Here is a tiny trained network, its code and every weight. The questions are about switching its units off for an input and a class, where a switched-off unit gives its printed mean instead of its output.

import numpy as np


def w(rows, s, z=0):
    codes = np.array(rows[::2]) - 128.0
    scale = np.full(codes.shape[1], s)
    scale[-1] = z or s
    return codes * scale


def f(y):
    return np.maximum(y, 0)


def log_softmax(a):
    a = a - a.max(-1, keepdims=True)
    return a - np.log(np.exp(a).sum(-1, keepdims=True))


def net(x, mask):
    res = np.array(x, float).reshape(1, 3) / 4 @ E
    y = f(res @ A[0][:, :-1].T + A[0][:, -1])
    res = res + np.where(mask, y, B[0][:, -1]) @ B[0][:, :-1]
    return log_softmax(res[-1] @ U[:, :-1].T + U[:, -1])


A, B = {}, {}
E = w([
[89,92,131,211,125,145,108,221,29],'x0',
[116,250,195,67,104,194,89,136,115],'x1',
[123,160,102,223,197,212,174,142,169],'x2',
],0.011)
A[0] = w([
[75,77,170,186,114,153,96,155,73,65],'N0',
[111,191,73,215,194,170,202,136,173,126],'N1',
[63,254,158,49,46,177,100,87,100,122],'N2',
[113,183,48,182,179,172,156,100,190,90],'N3',
[142,52,64,170,104,90,171,127,177,126],'N4',
[173,105,120,95,138,114,147,100,230,97],'N5',
[159,169,67,91,143,96,158,44,180,126],'N6',
[163,24,24,128,169,64,192,117,159,91],'N7',
[129,158,146,163,204,181,207,154,157,89],'N8',
[103,146,98,175,127,131,61,253,57,133],'N9',
[125,44,64,98,131,102,145,149,160,114],'N10',
[118,101,142,134,82,19,130,106,91,188],'N11',
[86,171,161,106,104,165,82,178,170,196],'N12',
[138,87,182,13,62,62,51,139,89,155],'N13',
[164,189,163,104,109,187,65,166,128,48],'N14',
[163,187,90,116,135,94,169,196,139,255],'N15',
[173,187,160,82,135,149,140,68,190,111],'N16',
[135,87,77,150,117,93,137,66,99,75],'N17',
],0.0091,0.01)
B[0] = w([
[159,99,100,94,67,164,15,164,110,176],'N0',
[107,174,91,77,65,53,132,18,86,224],'N1',
[160,181,153,98,110,194,221,135,92,242],'N2',
[146,123,59,52,91,88,126,94,104,190],'N3',
[177,192,230,154,163,188,193,197,70,214],'N4',
[132,66,108,164,58,185,74,241,183,173],'N5',
[167,49,62,203,27,180,41,175,137,191],'N6',
[146,190,180,91,133,175,161,178,52,231],'N7',
[102,217,59,54,26,29,119,87,105,185],'N8',
[249,75,71,164,40,204,60,162,186,220],'N9',
[140,196,145,89,169,156,175,158,68,188],'N10',
[143,146,53,155,144,118,180,57,127,221],'N11',
[83,172,140,169,244,188,171,129,67,204],'N12',
[120,109,41,94,102,92,137,34,110,253],'N13',
[75,194,207,71,50,133,144,180,36,169],'N14',
[131,127,126,209,253,164,162,96,204,217],'N15',
[169,66,112,154,73,222,78,192,143,198],'N16',
[89,180,195,37,133,82,147,206,39,162],'N17',
],0.0073,0.014)
U = w([
[148,202,189,135,126,187,198,212,96,94],'0',
[188,78,73,194,57,196,18,224,182,90],'1',
[136,164,34,97,81,59,136,53,119,83],'2',
[154,140,89,254,199,175,188,102,184,251],'3',
[79,125,168,122,126,93,105,166,170,106],'4',
],0.0095,0.011)

Each question gives the input, the list of numbers given to net, and the class t.
The units are the neurons (one row each of A and B). Each row of codes is followed by its name. A weight is (code - 128) times the scale printed after its matrix; where a second scale follows, it is the last column's (A, B and U).
mask holds one flag per neuron, in row order. A switched-off neuron (its flag False) gives its mean, the last column of its row in B, instead of its output. The means were averaged over made-up inputs and are rounded, as every weight is.
A unit's drop is (log p(t) with every unit on - log p(t) with that unit switched off) / (log p(t) with every unit on - log p(t) with every unit switched off).
The circuit of an input: a set's keep is (log p(t) with only the set's units on - log p(t) with every unit switched off) / (log p(t) with every unit on - log p(t) with every unit switched off). Starting from the 12 units with the biggest drops (on a tie, the unit counted first), units are removed one at a time, each time the one whose removal leaves the highest keep (on an exact tie, the one counted first), for as long as the keep stays at least 0.8.
units of the circuit, in order: the units of the circuit, biggest drop first
unit that matters most: the unit with the biggest drop
k most important neurons: the k neurons with the biggest drops, biggest first
drop of u: that unit's drop, to one decimal
input [5,-5,-4], class 0: units of the circuit, in order : [N4]
input [-1,3,-1], class 3: 4 most important neurons : [N7 N4 N17 N10]
input [-3,3,2], class 3: units of the circuit, in order : [N7 N17]
input [-5,-3,7], class 2: 4 most important neurons : [N1 N8 N3 N9]
input [1,6,-7], class 2: 4 most important neurons : [N13 N4 N7 N10]
input [0,-2,-3], class 3: 2 most important neurons : [N1 N8]
input [0,1,-3], class 3: 2 most important neurons : [N1 N8]
input [8,-8,-8], class 0: 4 most important neurons : [N4 N7 N10 N17]
input [-2,-2,1], class 3: units of the circuit, in order : [N14 N8]
input [-6,4,-4], class 1: 2 most important neurons : [N16 N6]
input [-3,-3,-3], class 3: 2 most important neurons : [N1 N9]
input [3,4,-6], class 2: 3 most important neurons : [N13 N4 N7]
input [-5,-8,7], class 0: 2 most important neurons : [N4 N7]
input [-7,-4,-4], class 1: unit that matters most : N6
input [-3,1,-3], class 3: 3 most important neurons : [N1 N9 N8]
input [-6,-7,-4], class 0: 2 most important neurons : [N7 N4]
input [3,-6,6], class 0: 4 most important neurons : [N4 N13 N7 N11]
input [-2,-4,2], class 0: 3 most important neurons : [N7 N13 N4]
input [5,-1,8], class 2: drop of N1 : 0.4
input [6,0,7], class 2: units of the circuit, in order : [N1]
input [-6,5,0], class 1: drop of N7 : 0.2
input [1,-5,-2], class 0: drop of N7 : 0.1
input [3,3,-1], class 3: drop of N6 : 0.1
